Each row has a class, written after it.
-24; -10; 1; -19; 5; 16; -10; -11; 28; 6; -10; 5; 48; -17; -10; -24; -9; 2; -44; 4; 11; -8; 9; -3; 10; 21; -1; 1; -6; 13; -3; 0  q338
-18; -3; 15; -14; -8; 7; -24; 6; 25; 8; -30; -9; 35; -23; -24; -2; -11; 14; -21; -18; 22; -6; -3; 17; -7; 7; -5; 28; 3; 34; -14; -10  q523
-19; 17; -50; -19; 36; -28; 2; -58; -69; 26; -10; -34; -94; -10; 9; 8; -20; -30; 56; -39; 56; 40; 18; 21; -3; 37; -8; 37; 18; -25; -24; 14  q876
-18; -16; 12; -17; -19; -15; 6; -19; -16; -4; -27; 33; -20; 32; -42; -42; -1; -9; -18; -23; -51; 17; 34; 42; -53; 7; 30; 8; -14; -14; -2; 4  q271
6; -13; 7; -7; 7; 11; -20; 13; 20; -3; -26; -4; 29; -25; -21; -10; 3; 12; -31; 8; 33; -1; -1; 15; 13; 29; -6; 8; -11; 14; 2; 13  q523
1; 44; 38; -1; 26; 10; 19; -14; 0; 3; 29; 6; -7; 3; 0; 7; 46; 0; -5; -24; 17; 13; 23; -16; -3; -47; 9; -3; -3; -32; -2; -25  q338
7; -6; -16; -2; -49; -32; 10; -45; 6; 22; 18; 59; 38; 41; -44; -29; 31; -13; -43; -29; -54; 29; 74; -15; -35; 12; -15; -18; -20; -47; 41; -9  q952
-9; 38; -5; -18; 60; -31; 27; -54; -53; 28; -6; 10; -26; 17; 6; 10; -30; -34; -13; -21; 12; 23; 24; 40; 28; 7; 11; 39; 13; -48; -26; -20  q338
0; -1; 62; -8; 41; 8; 39; 1; -4; 15; -1; 28; 24; 9; 19; 17; 6; 2; -17; -26; -57; -45; 0; 8; -37; -44; -5; -7; -3; 25; 39; 16  q271
-22; -18; -3; -5; 5; -4; -9; -86; -22; 43; -34; 17; -32; -77; 40; 22; 39; -27; 21; -33; -7; 14; 6; 20; -66; -41; 2; -29; 21; 30; -34; 21  q271
-11; 47; 23; -13; -7; 12; 16; -6; 21; -5; -6; 18; 8; 6; -22; 10; 14; 9; -27; -12; -2; 0; -9; -5; -15; -42; -21; 6; 8; 9; 6; -16  q593
1; 24; 6; 2; -5; -39; 6; -90; -108; 14; -46; 11; -97; -36; 58; 32; 58; -29; 13; -3; 2; 22; -5; -3; -26; -37; -27; -22; -10; -42; -8; 3  q374
-79; 39; -19; -61; 26; -17; 14; -53; -48; 72; 42; 12; -2; 20; 26; -4; -68; 1; -13; -30; -37; 5; 0; 24; 39; -1; 12; 0; 11; -61; 9; -1  q338
0; 39; 19; -16; -4; 10; 10; -6; 14; -3; 25; 22; -8; 8; -16; 2; 47; 14; -23; -22; 0; 15; 19; -8; 1; -52; -3; -7; -5; -15; 2; -9  q271
0; 49; 30; -11; 7; -3; 18; -13; 1; -4; 15; 15; -19; 9; -16; 12; 28; 13; 1; -41; 31; 17; 14; -4; -9; -38; -15; 12; -10; -15; 11; -9  q271
4; 39; 12; -5; -4; 7; 16; -8; 2; -3; 31; 7; -13; 21; -11; -4; 45; -1; -20; -3; 6; 20; 13; -23; 4; -29; 3; -6; -8; -23; -3; -24  q593
-4; 23; 17; -5; -4; 7; 4; -11; 10; 0; 9; 10; -20; 18; -17; -3; 35; 3; -7; -9; 23; 23; 14; -6; -7; -10; 0; -1; -1; -25; -4; -9  q938
-15; 15; 29; -19; 18; 4; 5; -3; 11; 16; -6; 7; 35; -28; -11; 3; -5; 8; -15; -25; 40; 0; 16; 13; 1; -5; 5; 12; 10; -2; 1; 0  q153
-16; 17; 20; -20; 16; 10; 1; 3; 13; -5; -3; -2; 29; -24; -8; -4; -4; 4; -27; -22; 26; -7; 8; -4; -1; 8; -4; 25; 3; 7; 12; 1  q153
-38; -11; 20; -9; 15; 26; -40; -3; 18; 6; -24; -6; 41; -35; 14; -4; -12; 13; -18; -12; 40; -16; -16; 28; 17; 7; 7; 16; 26; 30; -16; 0  q655
-45; -34; 52; -7; 5; 14; 5; -25; 13; -12; -85; 10; -35; -42; -16; -4; -20; -6; 26; -54; -10; -10; 9; 15; -114; -1; -32; 28; -8; 76; 0; 15  q271
-79; 6; 36; -37; 37; -12; 24; -26; -9; 32; -2; 2; -2; 25; -12; 3; -52; 18; 43; -47; -59; 7; 24; 54; -61; 4; 20; 1; 30; -61; 2; -24  q952
4; 44; 19; -15; 5; 6; 17; 0; 4; 1; 16; -5; -26; 8; -21; 4; 33; 2; 10; -26; 9; 15; 14; -17; -24; -33; 0; 6; 2; -16; -3; -22  q876
-79; 49; -15; -74; 34; -12; 14; -22; -50; -8; 32; -12; -49; 13; -7; 11; -54; 4; 16; -65; -4; -2; 15; 9; -5; 21; -22; 38; 5; -69; 36; 9  q938
-14; 15; -8; -7; 41; -23; 44; -36; -60; -14; 23; -26; -78; -39; 32; 17; 17; -2; 25; -25; 1; 40; 23; -40; -27; -7; -3; -13; -21; -77; 5; -41  q523
6; 20; 20; 6; -4; -3; 11; -9; 12; -12; 11; 7; 1; 9; -18; -1; 37; 5; -15; -22; 4; 20; 23; -1; -3; -22; 6; 16; 5; -22; -4; -25  q952
-10; -7; 0; -19; 67; -19; 30; -34; -14; 67; 40; -20; 8; -16; 9; 25; -12; -14; 31; -50; 71; 13; 67; -12; 9; 8; 8; 26; 11; -9; -17; -26  q863
-26; 7; 27; -6; 13; 23; -9; -6; 10; -2; -6; -8; 36; -28; 11; 2; 31; 5; -10; 3; 9; -12; -2; 7; -13; 1; 19; -15; 24; -7; -16; -3  q153
-14; -25; 7; -4; -3; 5; -13; -1; 23; -5; -16; -12; 29; -20; -8; -18; -6; 10; -14; 1; 25; 3; 12; 13; 9; 34; 6; 17; 8; 1; -11; -5  q952
-79; 1; 9; -31; 34; -8; 28; -19; -55; -24; -19; -60; -35; -7; -4; 9; -41; 6; 66; -35; -23; -4; 24; 30; -41; 19; 25; 13; 14; -36; -49; -31  q338
-57; -7; -21; -55; 59; 29; 16; -3; 0; 50; 38; -23; 15; 4; 5; -9; -49; -13; -16; -12; -30; -19; 1; 19; 15; 30; 23; 14; 25; -2; 11; 33  q593
17; 31; -7; -17; 6; -42; 8; -49; -48; 56; 55; 17; -42; -8; 49; 32; 29; -1; 34; -25; 7; 21; 29; -7; 10; -64; 3; -30; 0; -42; 0; -7  q946
3; 35; 7; -9; -38; -43; 21; -74; -80; -10; -7; 22; -59; 1; 19; 6; 21; -7; 17; -40; -41; 10; 6; -15; -44; -25; -46; -4; -45; -58; 46; -6  q946
2; 48; 17; -6; 1; 8; 23; -5; -3; -15; 18; 8; -22; 16; -14; 6; 43; 2; -4; -14; 8; 15; 19; -28; -24; -29; -11; 4; -12; -26; 16; -15  q153
11; 36; 24; -9; -6; -1; 13; -9; 24; 6; 14; 22; 10; 9; -32; -5; 26; 4; -31; -32; 11; 20; 21; -7; -1; -32; -4; 22; -2; -9; 4; -19  q946
-5; 43; 21; -12; 2; 12; 8; -10; 1; 6; 21; 5; -20; 10; -20; 9; 51; 7; -8; -30; 14; 17; 10; -15; -21; -30; -6; 1; -14; -10; 11; -6  q523
-32; 26; -54; -29; -17; -32; 41; -63; -36; 28; 11; 8; -29; -36; -3; 38; -16; -20; 18; -32; -40; 26; 21; -13; -40; -13; -20; -24; 12; -45; 8; 12  q952
-16; -11; 5; -47; 22; 18; 8; 33; 26; 17; 11; 23; 8; 18; -18; 7; -34; 24; -22; -12; -29; -33; 36; -22; 5; -20; -54; 18; -24; 54; 41; 18  q863
-4; 78; 6; -34; -30; -36; 5; -43; -74; -11; -19; 5; -52; 5; 12; 25; 12; 14; 14; -34; -36; -11; -13; 5; -63; -65; -37; 0; -4; -61; 53; -5  q265
0; 51; 21; -21; 12; 13; 9; -19; 5; 10; 33; 13; -22; 15; -4; 6; 44; 3; -13; -17; 3; 17; 12; -12; 7; -46; -4; 7; 1; -6; 8; -12  q374
-12; 37; 14; -12; -7; 10; 0; -8; 30; 8; 26; 17; 16; 29; -28; -4; 37; 11; -19; -23; -4; 11; 10; 5; -1; -33; 9; 7; 14; -4; -11; -18  q946
-1; 42; 18; -21; 9; 9; 9; 0; 13; 7; 19; 8; -10; 15; -32; 5; 30; 9; -22; -38; 16; 15; 24; -13; -13; -32; -15; 26; -12; -2; 18; -14  q523
-30; 5; 12; -26; 34; 22; -23; 3; 26; 23; -1; 1; 35; -6; -12; -5; -18; 0; -34; -27; 36; -3; 18; 21; 17; 4; 7; 37; 19; 16; -7; -7  q655
3; 31; 27; -9; 10; 11; 9; -6; 17; 6; 19; 16; -4; 13; -15; 4; 38; 9; -13; -18; 10; 11; 17; -6; 7; -48; -1; 11; 0; 8; -2; -23  q374
-5; 19; 15; -14; -3; 6; -5; -4; 29; 9; 20; 12; 14; 8; -21; -5; 36; 11; -13; -21; -4; 8; 17; 2; -17; -34; 12; -1; 8; -7; -7; -14  q946
0; 57; 25; -6; 3; 18; 10; -14; 8; -8; 19; 11; -27; 6; -19; 13; 48; 4; 2; -13; 12; 20; 9; -13; -16; -39; -4; 4; 7; -20; -4; -20  q863
7; 53; 11; -8; -2; 10; -1; -11; 12; -8; 19; 13; -14; 24; -29; 2; 38; 4; -10; -9; 10; 23; 17; -5; -4; -23; -4; 15; 6; -25; -4; -24  q863
-7; -25; 20; -10; 6; 17; -23; -1; 23; -4; -9; 4; 48; -38; -10; -21; 15; 4; -40; -10; 29; -2; 25; 14; 35; 9; 7; 11; 4; 30; -28; -8  q593
-16; -8; 24; -10; 8; 16; -16; -6; 16; 9; -33; -1; 31; -36; -6; -11; 8; -2; -24; -13; 21; -11; -8; 8; -3; 15; -1; 6; 14; 28; -15; 5  q876
-14; 7; 19; -7; 7; 30; -22; -15; 13; 12; -16; 13; 30; -20; -7; -15; 14; 0; -45; -6; 24; 2; -3; 13; 35; 8; -2; 11; 13; 17; -11; 7  q265
-14; 46; 10; -9; -4; 7; 13; -7; 13; -11; 14; 23; -17; 7; -19; 5; 28; 10; -14; -17; 5; 22; 3; -4; -6; -34; -1; -8; 8; -19; -3; -6  q271
8; 25; 15; -6; -7; 1; 17; -7; 10; -4; 8; 9; -4; 13; -22; -5; 22; 0; -13; -10; 4; 14; 19; -12; -14; -24; -6; 4; -10; -2; 1; -22  q593
-11; 54; 28; -43; -27; -6; 38; -33; -62; -19; -14; 48; -46; -25; 11; 5; -12; 1; -13; 11; -34; -10; -37; -2; -11; -10; -29; -40; -38; -44; 70; 48  q374
11; 22; 9; 5; 17; 1; -14; -18; -10; 25; 33; -17; 8; -44; 19; 33; 26; 9; 26; -51; 22; 9; 23; 36; 31; -71; 31; 30; 57; 21; -47; -27  q523
-70; 37; 24; -52; 52; -20; 50; -27; -53; 5; 17; -13; -43; 1; -22; 5; -40; -27; 1; -92; -51; 13; 50; -3; -52; 11; 8; 54; 13; -82; 11; -28  q946
-24; 51; -39; -23; -10; 13; 6; -18; -17; 36; -20; -2; -39; 52; 23; 20; 0; 2; -18; 42; -32; -20; -45; -8; 4; -24; -41; -4; 37; 16; 1; 16  q876
-9; 32; -6; 27; -30; -26; 42; -61; -46; -5; -49; 17; -60; -32; 13; 14; -49; -26; 23; 11; 15; 57; -18; -11; -22; 44; -20; -17; 9; -25; -11; -8  q655
-4; 48; 20; -3; 5; 12; 8; -12; 2; -6; 10; 6; -14; 18; -13; 7; 57; 2; -8; -18; 18; 12; 8; -13; -24; -32; -5; 6; -1; -8; 7; -7  q153
-5; -8; 17; -8; 12; 12; -8; -10; 19; 6; -15; 8; 39; -34; -5; -6; 6; -1; -38; -5; 8; -3; 4; 20; 25; 6; 7; 11; 19; 9; -24; 0  q946
16; -73; -32; 15; -1; 6; -50; -32; 27; 43; -44; -7; 22; -14; 32; -25; 27; -8; -4; 51; 12; -15; -15; 18; -39; 24; 7; -38; -10; 76; -10; 46  q338
-23; -13; 11; -12; 30; 17; -12; -4; 17; 7; -4; -4; 46; -28; -5; -5; 0; 5; -29; -21; 25; -6; 28; 7; 27; 3; 8; 17; 22; 14; -29; -26  q265
-63; 31; -4; -41; 69; -2; 50; -56; -51; 31; 20; 9; -28; 0; 56; 40; -61; 7; 57; -9; -14; -25; -39; 46; 3; -11; -3; -22; 19; -33; 9; 9  q271
-17; -8; 25; -18; 26; 22; -2; 1; 11; 11; -14; 3; 36; -21; -10; -15; -8; 5; -38; -8; 17; -7; 17; 8; 19; 11; 4; 10; 7; -5; -2; -8  q265
-27; -63; 13; -31; 14; 2; -32; -49; -21; 47; -13; 11; 36; -47; 51; -8; 26; 17; -6; -18; -37; -24; 36; 41; -29; -41; 20; -44; 9; 30; -6; 7  q655
-51; 33; -25; -26; 25; 11; 0; -74; -28; 48; 9; 48; -20; -24; 18; 3; -37; -11; -7; 4; 8; 35; 2; 45; 55; 11; 0; -7; 52; -60; -22; 0  q863
-28; 1; 23; -2; 11; 17; -7; -10; 0; -8; -38; -6; 11; -37; -7; -9; -3; 1; -28; -15; 23; 2; -3; 3; -2; 10; 0; 17; 16; 0; -16; -13  q265
8; 44; 14; -7; -6; 9; 3; -7; 5; 9; 18; 20; -13; 2; -19; 15; 47; 5; -19; -22; 19; 18; 5; -10; -1; -43; -8; 1; -7; 1; 6; -2  q523
-7; 6; 15; -13; 22; 17; 9; 24; 3; 22; 24; -35; 17; 100; 10; 4; 25; 39; 30; 39; -70; -38; -7; 31; -14; -38; 36; -30; 17; 26; -22; -20  q265
-22; 1; 6; -17; 3; -4; -8; 8; 20; -9; -18; 3; 32; -21; -42; -20; -29; 2; -42; -20; 12; 22; 28; 14; 15; 28; 3; 26; 16; -20; -18; -20  q593
-21; -7; 24; -14; 12; 9; 4; -5; 11; -3; -20; 3; 8; -43; -1; -4; -11; 1; -19; -15; 31; 2; 8; -3; 2; 11; -4; 12; -4; 0; -11; -4  q271
8; 44; 47; -19; 49; 19; 40; 11; 19; -9; 35; -6; 11; 65; -28; 6; 25; 13; 5; -25; -14; -12; 22; 27; -13; -12; 9; 28; 15; -7; 30; 4  q952
21; 27; -30; 24; -33; -45; 21; -49; -89; 31; 18; 15; -65; 58; 16; 9; 14; -17; 14; 1; -8; 36; 12; -3; 39; -8; -8; 7; -24; -40; -5; -17  q523
-24; -28; -36; -11; -60; 14; -16; -46; -25; 2; -4; 9; -18; -29; 51; -18; 46; -2; -32; 55; -79; -10; -24; -33; -27; -6; -4; -72; -8; -33; 9; 14  q938
-30; -51; -45; -5; -8; 2; -13; -36; -3; 35; -55; 21; 43; 20; 10; -3; -39; 7; -21; 69; -30; -27; -46; 52; 41; 45; -9; -30; -2; 74; -43; 25  q863
-14; -8; 9; -11; 7; 9; -20; -3; 7; 0; -35; 2; 22; -28; -11; -16; -3; -7; -36; -11; 22; -7; -1; 2; 7; 30; -13; 19; 9; 10; -5; 4  q876
-7; -4; 18; -17; -14; -16; 16; 2; -58; -41; -16; -11; -46; 38; -10; -21; 46; 5; 20; 5; -31; -9; 26; -1; -70; 7; 14; -20; -47; -32; 21; 6  q153
-2; 37; 0; -12; -1; -3; 4; -12; 21; 13; 34; 9; 7; 13; -21; 4; 33; 6; -20; -23; 11; 25; 16; 6; 10; -28; 15; 10; 14; -23; -5; -11  q952
-12; 40; 9; -12; -2; 20; -8; -10; 15; 5; 14; 14; 6; 9; -7; 5; 33; 9; -26; -8; 20; 11; -4; 1; 6; -36; 6; -4; 8; 3; -4; -10  q655
